Here is a tiny trained network, its code and every weight. The questions are about switching its units off for an input and a target symbol, where a switched-off unit gives its printed mean instead of its output.

import numpy as np


def w(rows, s, z=0):
    codes = np.array(rows[::2]) - 128.0
    scale = np.full(codes.shape[1], s)
    scale[-1] = z or s
    return codes * scale


def f(y):
    return y / 2 * (1 + np.tanh(0.7978845608 * (y + 0.044715 * y**3)))


def softmax(a):
    e = np.exp(a - a.max(-1, keepdims=True))
    return e / e.sum(-1, keepdims=True)


def log_softmax(a):
    a = a - a.max(-1, keepdims=True)
    return a - np.log(np.exp(a).sum(-1, keepdims=True))


def net(x, mask):
    ids = ['αβδεζθλξπτφψω'.index(c) for c in x.split()]
    T = len(ids)
    res = E[ids] + P[:T]
    q, k, v = (res @ M[0].T for M in (Q, K, V))
    z = softmax(np.where(np.tri(T) > 0, q @ k.T / 4**0.5, -1e9)) @ v
    res = res + np.where(mask[0], z, O[0][:, -1]) @ O[0][:, :-1]
    y = f(res @ A[0][:, :-1].T + A[0][:, -1])
    res = res + np.where(mask[1:13], y, B[0][:, -1]) @ B[0][:, :-1]
    return log_softmax(res[-1] @ U[:, :-1].T + U[:, -1])


Q, K, V, O, A, B = {}, {}, {}, {}, {}, {}
E = w([
[109,128,189,220],'α',
[127,162,250,57],'β',
[142,148,85,191],'δ',
[110,92,117,126],'ε',
[130,159,147,90],'ζ',
[50,127,210,152],'θ',
[96,115,120,152],'λ',
[142,157,113,178],'ξ',
[140,35,103,127],'π',
[194,166,92,161],'τ',
[125,152,154,124],'φ',
[125,96,5,143],'ψ',
[186,186,156,84],'ω',
],0.019)
P = w([
[172,186,205,169],'0',
[49,223,108,133],'1',
[144,34,182,62],'2',
[232,124,167,225],'3',
[30,225,64,142],'4',
[143,20,174,61],'5',
[221,116,165,247],'6',
[49,229,44,121],'7',
[142,9,166,66],'8',
[214,120,172,243],'9',
[87,231,29,85],'10',
[148,8,160,59],'11',
[208,127,173,254],'12',
[98,244,41,71],'13',
],0.0073)
Q[0] = w([
[2,88,160,81],'head 0',
[142,145,232,189],'head 0',
[200,203,74,79],'head 0',
[107,91,207,52],'head 0',
],0.0089)
K[0] = w([
[98,244,207,125],'head 0',
[188,74,254,205],'head 0',
[142,63,104,78],'head 0',
[196,223,167,93],'head 0',
],0.0091)
V[0] = w([
[177,95,95,1],'head 0',
[109,214,113,120],'head 0',
[164,204,219,155],'head 0',
[139,58,85,93],'head 0',
],0.0069)
O[0] = w([
[21,170,254,139,100],'head 0',
[100,137,17,65,8],'head 0',
[211,132,133,70,225],'head 0',
[115,87,160,205,120],'head 0',
],0.0055,0.0011)
A[0] = w([
[154,216,87,124,97],'neuron 0',
[104,63,72,226,100],'neuron 1',
[57,27,162,77,142],'neuron 2',
[164,53,185,115,47],'neuron 3',
[110,117,74,66,116],'neuron 4',
[186,167,170,226,99],'neuron 5',
[83,207,129,86,2],'neuron 6',
[115,161,2,93,113],'neuron 7',
[114,78,48,125,119],'neuron 8',
[160,92,137,113,107],'neuron 9',
[116,48,146,93,85],'neuron 10',
[51,184,123,159,61],'neuron 11',
],0.012,0.0068)
B[0] = w([
[12,78,87,135,147],'neuron 0',
[147,215,141,147,255],'neuron 1',
[78,144,67,44,223],'neuron 2',
[78,55,203,92,183],'neuron 3',
[213,131,121,107,168],'neuron 4',
[127,54,106,86,218],'neuron 5',
[113,38,71,216,143],'neuron 6',
[154,82,183,101,186],'neuron 7',
[79,114,148,167,204],'neuron 8',
[150,72,186,113,155],'neuron 9',
[52,136,140,82,177],'neuron 10',
[135,86,112,2,144],'neuron 11',
],0.009,0.0068)
U = w([
[97,1,246,238,162],'α',
[109,163,221,101,35],'β',
[142,190,197,221,223],'δ',
[155,118,52,90,123],'ε',
[226,223,101,36,126],'ζ',
[69,176,154,121,76],'θ',
[163,122,76,100,137],'λ',
[196,120,172,185,195],'ξ',
[104,17,118,121,3],'π',
[234,49,121,147,102],'τ',
[181,153,153,101,111],'φ',
[74,236,123,136,215],'ψ',
[237,158,244,132,149],'ω',
],0.0086,0.0061)

Each question gives the input, a string of symbols that net reads in full, and the target symbol t.
The units are the heads (4 rows each of Q, K, V and O) and the neurons (one row each of A and B). Each row of codes is followed by its name. A weight is (code - 128) times the scale printed after its matrix; where a second scale follows, it is the last column's (O, A, B and U).
mask holds one flag per unit, heads first, then neurons. A switched-off unit (its flag False) gives its mean, the last column of its rows in O or B, instead of its output. The means were averaged over made-up inputs and are rounded, as every weight is.
A unit's drop is (log p(t) with every unit on - log p(t) with that unit switched off) / (log p(t) with every unit on - log p(t) with every unit switched off).
The circuit of an input: a set's keep is (log p(t) with only the set's units on - log p(t) with every unit switched off) / (log p(t) with every unit on - log p(t) with every unit switched off). Starting from the 12 units with the biggest drops (on a tie, the unit counted first), units are removed one at a time, each time the one whose removal leaves the highest keep (on an exact tie, the one counted first), for as long as the keep stays at least 0.8.
units of the circuit, in order: the units of the circuit, biggest drop first
unit that matters most: the unit with the biggest drop
top k neurons: the k neurons with the biggest drops, biggest first
drop of u: that unit's drop, to one decimal
input π ξ φ ε π π θ π β π ψ ψ, target ψ: units of the circuit, in order : [head 0; neuron 1]
input π ε β ζ δ π β ψ ζ λ ζ δ ψ, target δ: units of the circuit, in order : [neuron 1; head 0; neuron 2]
input θ π λ ψ β φ ξ α π θ δ φ τ, target α: top 3 neurons : [neuron 5; neuron 2; neuron 4]
input ψ π π φ π λ α φ ζ β ζ δ, target δ: unit that matters most : neuron 1
input ξ β π ζ ω π ψ π π ξ, target α: top 2 neurons : [neuron 5; neuron 2]
input λ β π ε β λ τ α ζ, target ζ: units of the circuit, in order : [head 0; neuron 4]
input ε ξ θ δ ψ π π π φ ζ π, target ψ: units of the circuit, in order : [head 0; neuron 1; neuron 5]
input π β π δ, target α: top 2 neurons : [neuron 5; neuron 2]
input θ β ω φ δ π β φ ψ π τ π ψ, target δ: units of the circuit, in order : [neuron 1; head 0]
input π π π δ β ζ ω ζ π θ τ ε ζ, target α: top 4 neurons : [neuron 1; neuron 5; neuron 2; neuron 4]
input β φ ζ, target ζ: top 2 neurons : [neuron 8; neuron 4]
input ψ ε δ, target δ: top 2 neurons : [neuron 2; neuron 1]
input ζ π π φ, target α: drop of neuron 2 : 0.1
input ζ π π ζ, target α: drop of neuron 8 : -0.1
input δ τ θ β λ π ω δ ψ, target ψ: drop of neuron 1 : 0.5
